Below are the code and all the weights of a small trained network. Each question names an input and a class and asks about switching units off, where a switched-off unit gives its printed mean instead of its output.

import numpy as np


def w(rows, s, z=0):
    codes = np.array(rows[::2]) - 128.0
    scale = np.full(codes.shape[1], s)
    scale[-1] = z or s
    return codes * scale


def norm(h):
    return h / np.sqrt((h * h).mean(-1, keepdims=True) + 1e-5)


def f(y):
    return y / 2 * (1 + np.tanh(0.7978845608 * (y + 0.044715 * y**3)))


def log_softmax(a):
    a = a - a.max(-1, keepdims=True)
    return a - np.log(np.exp(a).sum(-1, keepdims=True))


def net(x, mask):
    res = np.array(x, float).reshape(1, 3) / 4 @ E
    u = 0
    for l in range(2):
        y = f(norm(res) @ A[l][:, :-1].T + A[l][:, -1])
        res = res + np.where(mask[u : u + 4], y, B[l][:, -1]) @ B[l][:, :-1]
        u += 4
    return log_softmax(norm(res)[-1] @ U[:, :-1].T + U[:, -1])


A, B = {}, {}
E = w([
[109,108,167,3,41,106],'x0',
[58,212,20,98,76,56],'x1',
[195,64,241,177,114,46],'x2',
],0.0061)
A[0] = w([
[64,152,90,195,170,105,145],'0.n1',
[60,167,119,24,187,148,71],'0.n2',
[127,170,2,22,190,128,182],'0.n3',
[152,74,118,149,246,159,252],'0.n4',
],0.0083,0.0027)
B[0] = w([
[214,221,184,185,136,85,197],'0.n1',
[143,35,3,113,103,185,181],'0.n2',
[174,34,117,147,102,173,253],'0.n3',
[142,237,135,41,106,127,213],'0.n4',
],0.0078,0.0068)
A[1] = w([
[40,56,61,24,53,202,100],'1.n1',
[74,107,152,27,146,217,253],'1.n2',
[160,130,93,166,196,46,130],'1.n3',
[156,112,144,120,109,2,192],'1.n4',
],0.0091,0.0035)
B[1] = w([
[34,88,99,190,187,201,254],'1.n1',
[216,31,207,18,213,141,221],'1.n2',
[126,130,53,87,104,247,159],'1.n3',
[2,110,99,169,69,92,205],'1.n4',
],0.0074,0.0075)
U = w([
[181,132,26,206,83,166,93],'0',
[8,154,97,226,57,80,142],'1',
[196,108,217,70,190,152,179],'2',
[94,46,214,160,85,9,151],'3',
[188,249,145,192,187,160,160],'4',
[80,159,158,123,200,47,2],'5',
[74,2,74,126,196,241,159],'6',
],0.011,0.0066)

Each question gives the input, the list of numbers given to net, and the class t.
The units are the neurons (one row each of A and B). Each row of codes is followed by its name. A weight is (code - 128) times the scale printed after its matrix; where a second scale follows, it is the last column's (A, B and U).
mask holds one flag per neuron, layer by layer. A switched-off neuron (its flag False) gives its mean, the last column of its row in B, instead of its output. The means were averaged over made-up inputs and are rounded, as every weight is.
A unit's drop is (log p(t) with every unit on - log p(t) with that unit switched off) / (log p(t) with every unit on - log p(t) with every unit switched off).
The circuit of an input: a set's keep is (log p(t) with only the set's units on - log p(t) with every unit switched off) / (log p(t) with every unit on - log p(t) with every unit switched off). Starting from all 8 units, units are removed one at a time, each time the one whose removal leaves the highest keep (on an exact tie, the one counted first), for as long as the keep stays at least 0.8.
units of the circuit, in order: the units of the circuit, biggest drop first
most important unit: the unit with the biggest drop
k most important neurons of layer l: the k neurons of layer l with the biggest drops, biggest first
drop of u: that unit's drop, to one decimal
input [-2,6,2], class 1: units of the circuit, in order => (0.n2)
input [2,-2,0], class 2: units of the circuit, in order => (0.n3; 1.n1)
input [-7,6,-5], class 0: units of the circuit, in order => (0.n3; 0.n1; 1.n1)
input [0,-2,3], class 3: units of the circuit, in order => (0.n3; 1.n4; 1.n1)
input [3,7,5], class 1: 2 most important neurons of layer 1 => (1.n2; 1.n4)
input [-6,2,4], class 4: 2 most important neurons of layer 0 => (0.n1; 0.n4)
input [-5,6,-4], class 0: units of the circuit, in order => (0.n1; 0.n3; 1.n1)
input [-2,-7,-8], class 2: 3 most important neurons of layer 1 => (1.n2; 1.n4; 1.n3)
input [4,7,6], class 1: 2 most important neurons of layer 1 => (1.n2; 1.n4)
input [0,-3,-3], class 2: 3 most important neurons of layer 1 => (1.n2; 1.n4; 1.n3)
input [0,1,0], class 0: units of the circuit, in order => (1.n2; 1.n1)
input [-5,4,2], class 4: 2 most important neurons of layer 0 => (0.n1; 0.n2)
input [-5,2,-6], class 0: units of the circuit, in order => (0.n1; 0.n3; 1.n1)
input [-5,1,-8], class 0: most important unit => 0.n1
input [-5,1,6], class 1: units of the circuit, in order => (1.n4; 1.n2)
input [-5,2,-8], class 0: 2 most important neurons of layer 1 => (1.n2; 1.n1)
input [2,-5,-3], class 2: 2 most important neurons of layer 1 => (1.n2; 1.n4)
input [5,4,8], class 1: 2 most important neurons of layer 1 => (1.n4; 1.n2)
input [2,0,2], class 3: 2 most important neurons of layer 1 => (1.n1; 1.n3)
input [1,-6,-5], class 2: units of the circuit, in order => (1.n2)
input [-3,-1,6], class 1: 3 most important neurons of layer 1 => (1.n2; 1.n4; 1.n3)
input [-3,-7,0], class 2: 2 most important neurons of layer 0 => (0.n1; 0.n4)
input [8,5,6], class 1: 2 most important neurons of layer 0 => (0.n4; 0.n3)
input [-7,6,6], class 1: 2 most important neurons of layer 1 => (1.n4; 1.n2)
input [-5,7,-3], class 0: 3 most important neurons of layer 0 => (0.n1; 0.n3; 0.n4)
input [-2,6,-3], class 0: drop of 0.n4 => -0.1
input [-6,5,1], class 4: units of the circuit, in order => (0.n1)
input [-1,-4,8], class 3: drop of 1.n1 => 0.1
input [1,-6,8], class 3: drop of 0.n3 => 0.2
